Below is a small trained network, with its code and all its weights. Each question gives an input and a class and asks what happens when units are switched off, that is, made to give their printed mean instead of their output.

import numpy as np


def w(rows, s, z=0):
    codes = np.array(rows[::2]) - 128.0
    scale = np.full(codes.shape[1], s)
    scale[-1] = z or s
    return codes * scale


def f(y):
    return np.maximum(y, 0)


def log_softmax(a):
    a = a - a.max(-1, keepdims=True)
    return a - np.log(np.exp(a).sum(-1, keepdims=True))


def net(x, mask):
    res = np.array(x, float).reshape(1, 8) / 4 @ E
    y = f(res @ A[0][:, :-1].T + A[0][:, -1])
    res = res + np.where(mask, y, B[0][:, -1]) @ B[0][:, :-1]
    return log_softmax(res[-1] @ U[:, :-1].T + U[:, -1])


A, B = {}, {}
E = w([
[103,122,154,116,175,136,153,146,160],'x0',
[93,175,131,135,150,146,138,129,124],'x1',
[126,113,117,147,152,103,119,155,124],'x2',
[102,10,40,179,205,234,156,46,115],'x3',
[150,97,206,254,78,184,255,202,73],'x4',
[131,170,125,102,111,180,125,118,114],'x5',
[23,20,192,84,92,127,49,127,21],'x6',
[86,150,142,140,150,126,149,121,143],'x7',
],0.0084)
A[0] = w([
[121,150,64,39,167,70,81,59,185,156],'N1',
[149,151,73,133,109,124,151,176,168,68],'N2',
[121,103,144,167,78,138,179,173,146,166],'N3',
[161,199,201,97,92,51,125,179,127,121],'N4',
[79,109,185,122,104,172,86,124,86,80],'N5',
[156,89,78,121,187,144,170,109,83,76],'N6',
[162,127,153,156,149,64,99,126,131,171],'N7',
[127,106,89,174,167,153,124,79,111,61],'N8',
[181,122,193,201,109,155,255,165,44,141],'N9',
[183,155,86,141,135,133,177,121,195,42],'N10',
[150,86,169,129,89,155,151,131,178,152],'N11',
[23,65,183,90,148,115,79,152,56,56],'N12',
[92,109,175,119,93,138,81,144,54,7],'N13',
[107,174,139,102,120,135,154,100,103,129],'N14',
[119,144,113,94,196,85,57,86,171,171],'N15',
[205,185,83,178,151,135,153,121,204,60],'N16',
[140,192,191,109,95,74,93,194,145,102],'N17',
[155,159,129,135,125,88,165,119,162,42],'N18',
[155,127,82,131,102,147,139,149,169,76],'N19',
[124,123,165,123,108,109,112,161,178,122],'N20',
[113,73,43,176,165,196,149,60,131,89],'N21',
[114,126,140,151,127,118,172,143,117,145],'N22',
],0.01,0.0021)
B[0] = w([
[182,219,99,70,206,103,160,188,18,230],'N1',
[110,102,159,165,167,115,108,116,130,162],'N2',
[134,135,83,104,180,115,120,132,70,184],'N3',
[70,61,67,122,38,203,185,160,215,218],'N4',
[137,119,174,139,132,113,60,83,120,188],'N5',
[78,108,126,117,83,143,169,140,163,173],'N6',
[120,117,116,132,102,155,143,144,94,153],'N7',
[148,99,91,128,96,156,162,103,196,176],'N8',
[167,203,47,57,202,59,136,162,1,248],'N9',
[130,106,216,163,152,122,68,107,129,184],'N10',
[123,135,109,128,105,105,101,183,99,158],'N11',
[160,123,206,190,136,114,72,127,117,230],'N12',
[109,139,169,147,147,143,41,106,151,190],'N13',
[152,134,120,134,134,129,140,137,160,149],'N14',
[153,144,113,61,157,105,157,136,94,204],'N15',
[141,110,241,229,153,81,34,44,152,203],'N16',
[59,81,101,133,76,196,167,163,190,208],'N17',
[142,123,152,179,133,156,118,103,145,160],'N18',
[114,131,156,200,132,162,121,123,117,153],'N19',
[137,94,108,115,151,159,136,131,130,156],'N20',
[61,60,88,124,63,203,188,194,189,219],'N21',
[138,146,105,74,134,124,135,133,92,158],'N22',
],0.008,0.016)
U = w([
[186,200,73,72,153,86,140,112,84,254],'0',
[77,92,90,128,80,188,171,107,199,43],'1',
[157,131,245,187,131,102,64,53,146,43],'2',
],0.012,0.00078)

Each question gives the input, the list of numbers given to net, and the class t.
The units are the neurons (one row each of A and B). Each row of codes is followed by its name. A weight is (code - 128) times the scale printed after its matrix; where a second scale follows, it is the last column's (A, B and U).
mask holds one flag per neuron, in row order. A switched-off neuron (its flag False) gives its mean, the last column of its row in B, instead of its output. The means were averaged over made-up inputs and are rounded, as every weight is.
A unit's drop is (log p(t) with every unit on - log p(t) with that unit switched off) / (log p(t) with every unit on - log p(t) with every unit switched off).
The circuit of an input: a set's keep is (log p(t) with only the set's units on - log p(t) with every unit switched off) / (log p(t) with every unit on - log p(t) with every unit switched off). Starting from the 12 units with the biggest drops (on a tie, the unit counted first), units are removed one at a time, each time the one whose removal leaves the highest keep (on an exact tie, the one counted first), for as long as the keep stays at least 0.8.
circuit, biggest first: the units of the circuit, biggest drop first
most important unit: the unit with the biggest drop
top k neurons: the k neurons with the biggest drops, biggest first
drop when u is switched off: that unit's drop, to one decimal
input [-4,-4,0,-8,-6,8,-8,-6], class 1: top 4 neurons -> N4; N17; N12; N9
input [-7,3,8,-1,5,-8,-8,-2], class 2: most important unit -> N16
input [-5,-1,-3,-7,-5,2,8,-2], class 2: top 4 neurons -> N12; N21; N13; N5
input [8,8,-1,1,-1,8,2,6], class 2: circuit, biggest first -> N9; N4
input [2,-5,8,-5,6,3,5,-1], class 0: top 3 neurons -> N9; N21; N16
input [3,1,7,0,2,-7,-3,-4], class 2: top 3 neurons -> N1; N16; N15
input [-8,1,-1,-3,5,-8,4,-7], class 0: top 2 neurons -> N9; N16
input [-2,-1,-2,-8,-6,-4,6,5], class 1: top 3 neurons -> N4; N17; N9
input [4,8,-8,-7,-3,4,8,-3], class 2: top 3 neurons -> N12; N21; N5
input [-4,-5,0,-8,-4,6,8,5], class 1: top 3 neurons -> N4; N17; N16
input [-3,3,6,-6,-4,3,-7,1], class 2: top 2 neurons -> N16; N21
input [-6,-7,5,-6,5,5,-8,0], class 2: top 2 neurons -> N16; N10
input [3,-6,-6,-7,6,-2,-6,8], class 1: top 2 neurons -> N4; N17
input [-7,0,-4,6,8,2,3,6], class 0: most important unit -> N9
input [8,-6,6,4,6,-8,6,-7], class 0: top 2 neurons -> N9; N16
input [4,1,0,0,4,-7,-6,-3], class 2: top 3 neurons -> N16; N1; N10
input [-7,-7,3,-7,-4,-2,-5,2], class 1: drop when N21 is switched off -> 0.0
input [4,-1,-1,-5,-5,-4,-8,-7], class 2: drop when N16 is switched off -> 0.8
input [0,8,-7,3,5,-3,-4,1], class 0: drop when N9 is switched off -> 2.7
input [-2,-3,-4,0,8,4,5,7], class 0: circuit, biggest first -> N9
